Below is a small trained network, with its code and all its weights. Each question gives an input and a class and asks what happens when units are switched off, that is, made to give their printed mean instead of their output.

import numpy as np


def w(rows, s, z=0):
    codes = np.array(rows[::2]) - 128.0
    scale = np.full(codes.shape[1], s)
    scale[-1] = z or s
    return codes * scale


def norm(h):
    return h / np.sqrt((h * h).mean(-1, keepdims=True) + 1e-5)


def f(y):
    return y / 2 * (1 + np.tanh(0.7978845608 * (y + 0.044715 * y**3)))


def log_softmax(a):
    a = a - a.max(-1, keepdims=True)
    return a - np.log(np.exp(a).sum(-1, keepdims=True))


def net(x, mask):
    res = np.array(x, float).reshape(1, 6) / 4 @ E
    u = 0
    for l in range(4):
        y = f(norm(res) @ A[l][:, :-1].T + A[l][:, -1])
        res = res + np.where(mask[u : u + 5], y, B[l][:, -1]) @ B[l][:, :-1]
        u += 5
    return log_softmax(norm(res)[-1] @ U[:, :-1].T + U[:, -1])


A, B = {}, {}
E = w([
[148,110,143,109,153,150,47,79],'x0',
[218,90,60,101,146,134,135,110],'x1',
[67,172,48,85,125,135,136,104],'x2',
[57,157,198,114,132,118,74,78],'x3',
[109,109,90,228,146,196,200,51],'x4',
[140,166,114,148,251,101,58,89],'x5',
],0.0034)
A[0] = w([
[131,160,168,136,208,158,113,53,59],'L0N1',
[182,157,142,82,14,142,153,195,5],'L0N2',
[69,156,180,160,175,42,117,253,39],'L0N3',
[34,127,172,165,68,142,188,141,157],'L0N4',
[175,60,73,130,143,107,132,159,7],'L0N5',
],0.0042,0.0013)
B[0] = w([
[170,77,173,21,3,99,137,177,208],'L0N1',
[120,3,157,104,161,38,169,151,192],'L0N2',
[193,208,182,212,102,87,161,158,203],'L0N3',
[180,151,102,36,245,87,89,110,250],'L0N4',
[160,167,220,86,58,119,30,38,138],'L0N5',
],0.0033,0.0018)
A[1] = w([
[116,159,166,87,119,88,48,91,95],'L1N1',
[205,54,115,229,133,239,177,79,5],'L1N2',
[225,144,62,137,199,125,31,88,39],'L1N3',
[230,71,140,231,109,252,199,46,37],'L1N4',
[168,106,69,75,110,127,59,101,105],'L1N5',
],0.0039,0.0022)
B[1] = w([
[130,92,170,180,119,180,133,88,186],'L1N1',
[131,64,92,190,146,3,106,117,211],'L1N2',
[199,121,144,85,143,188,199,120,192],'L1N3',
[153,83,104,185,175,30,105,95,251],'L1N4',
[174,118,118,154,192,175,134,141,159],'L1N5',
],0.0056,0.0022)
A[2] = w([
[38,131,204,130,118,182,25,63,43],'L2N1',
[48,156,2,132,127,151,183,112,4],'L2N2',
[153,58,128,77,28,121,123,207,51],'L2N3',
[196,90,188,124,54,145,130,144,127],'L2N4',
[158,61,150,90,81,112,167,153,88],'L2N5',
],0.0053,0.0031)
B[2] = w([
[107,68,231,115,39,99,103,37,250],'L2N1',
[72,225,2,189,27,197,126,62,178],'L2N2',
[44,89,95,131,151,137,146,171,183],'L2N3',
[79,146,64,136,159,164,28,149,205],'L2N4',
[82,101,101,59,162,162,113,153,171],'L2N5',
],0.0057,0.0021)
A[3] = w([
[92,215,194,165,134,112,148,198,32],'L3N1',
[237,142,108,54,212,228,113,123,43],'L3N2',
[135,201,211,167,119,107,134,253,5],'L3N3',
[135,183,138,209,99,179,116,65,186],'L3N4',
[87,53,98,61,90,153,164,215,57],'L3N5',
],0.0056,0.0032)
B[3] = w([
[220,169,154,121,141,67,104,153,142],'L3N1',
[158,190,193,135,191,253,235,112,242],'L3N2',
[142,243,111,175,127,94,153,182,156],'L3N3',
[131,117,101,76,73,124,145,171,253],'L3N4',
[29,112,107,79,243,129,143,216,196],'L3N5',
],0.0067,0.0022)
U = w([
[76,188,13,131,34,157,168,86,131],'0',
[207,161,155,108,204,252,187,111,161],'1',
[176,252,173,150,122,48,128,208,116],'2',
[131,79,167,109,138,186,51,166,2],'3',
[32,75,87,61,202,126,142,251,151],'4',
[91,103,244,88,44,110,84,48,155],'5',
[198,15,73,206,180,32,141,94,161],'6',
],0.011,0.0046)

Each question gives the input, the list of numbers given to net, and the class t.
The units are the neurons (one row each of A and B). Each row of codes is followed by its name. A weight is (code - 128) times the scale printed after its matrix; where a second scale follows, it is the last column's (A, B and U).
mask holds one flag per neuron, layer by layer. A switched-off neuron (its flag False) gives its mean, the last column of its row in B, instead of its output. The means were averaged over made-up inputs and are rounded, as every weight is.
A unit's drop is (log p(t) with every unit on - log p(t) with that unit switched off) / (log p(t) with every unit on - log p(t) with every unit switched off).
The circuit of an input: a set's keep is (log p(t) with only the set's units on - log p(t) with every unit switched off) / (log p(t) with every unit on - log p(t) with every unit switched off). Starting from the 12 units with the biggest drops (on a tie, the unit counted first), units are removed one at a time, each time the one whose removal leaves the highest keep (on an exact tie, the one counted first), for as long as the keep stays at least 0.8.
circuit, biggest first: the units of the circuit, biggest drop first
most important unit: the unit with the biggest drop
k most important neurons: the k neurons with the biggest drops, biggest first
k most important neurons of layer l: the k neurons of layer l with the biggest drops, biggest first
drop when u is switched off: that unit's drop, to one decimal
input [-4,-2,8,6,-4,-1], class 5: circuit, biggest first => (L2N1, L1N1)
input [0,-6,-3,4,-4,-5], class 2: circuit, biggest first => (L3N3)
input [2,-2,4,-4,-2,0], class 0: 2 most important neurons => (L0N4, L0N1)
input [7,-1,6,-3,1,-7], class 4: 3 most important neurons => (L0N2, L3N5, L2N3)
input [3,3,-4,7,5,5], class 5: 2 most important neurons => (L0N1, L0N4)
input [-6,-5,-3,3,8,3], class 6: circuit, biggest first => (L3N2, L1N4)
input [-6,0,4,1,2,-7], class 4: 3 most important neurons of layer 2 => (L2N5, L2N3, L2N1)
input [8,-8,8,-8,-1,5], class 1: circuit, biggest first => (L1N3, L3N2)
input [-8,-1,6,0,-4,6], class 2: 2 most important neurons => (L0N3, L3N1)
input [-7,0,2,-5,8,-8], class 6: 3 most important neurons => (L1N4, L1N2, L3N2)
input [1,1,2,6,7,1], class 5: 3 most important neurons => (L0N1, L2N1, L0N3)
input [1,-3,-6,-1,-3,1], class 2: 2 most important neurons => (L0N3, L3N3)
input [7,1,6,-4,7,1], class 6: 2 most important neurons => (L1N4, L1N2)
input [6,0,8,6,7,2], class 5: circuit, biggest first => (L2N1)
input [8,-5,-5,3,8,7], class 5: 2 most important neurons => (L2N1, L0N1)
input [-4,-1,2,8,-7,8], class 5: circuit, biggest first => (L2N1, L1N1)
input [7,5,-7,0,4,7], class 1: 3 most important neurons => (L1N3, L3N2, L2N1)
input [4,1,2,-6,1,-6], class 4: 2 most important neurons => (L0N2, L3N5)
input [-6,-8,-3,-2,7,3], class 2: 3 most important neurons => (L3N1, L0N4, L2N1)
input [-3,0,3,7,-8,-4], class 4: most important unit => L0N2
input [-6,1,5,-5,2,5], class 0: drop when L2N2 is switched off => 0.2
input [-2,4,1,3,5,-4], class 6: drop when L1N4 is switched off => 0.3
input [8,3,8,6,3,0], class 5: drop when L1N3 is switched off => 0.0
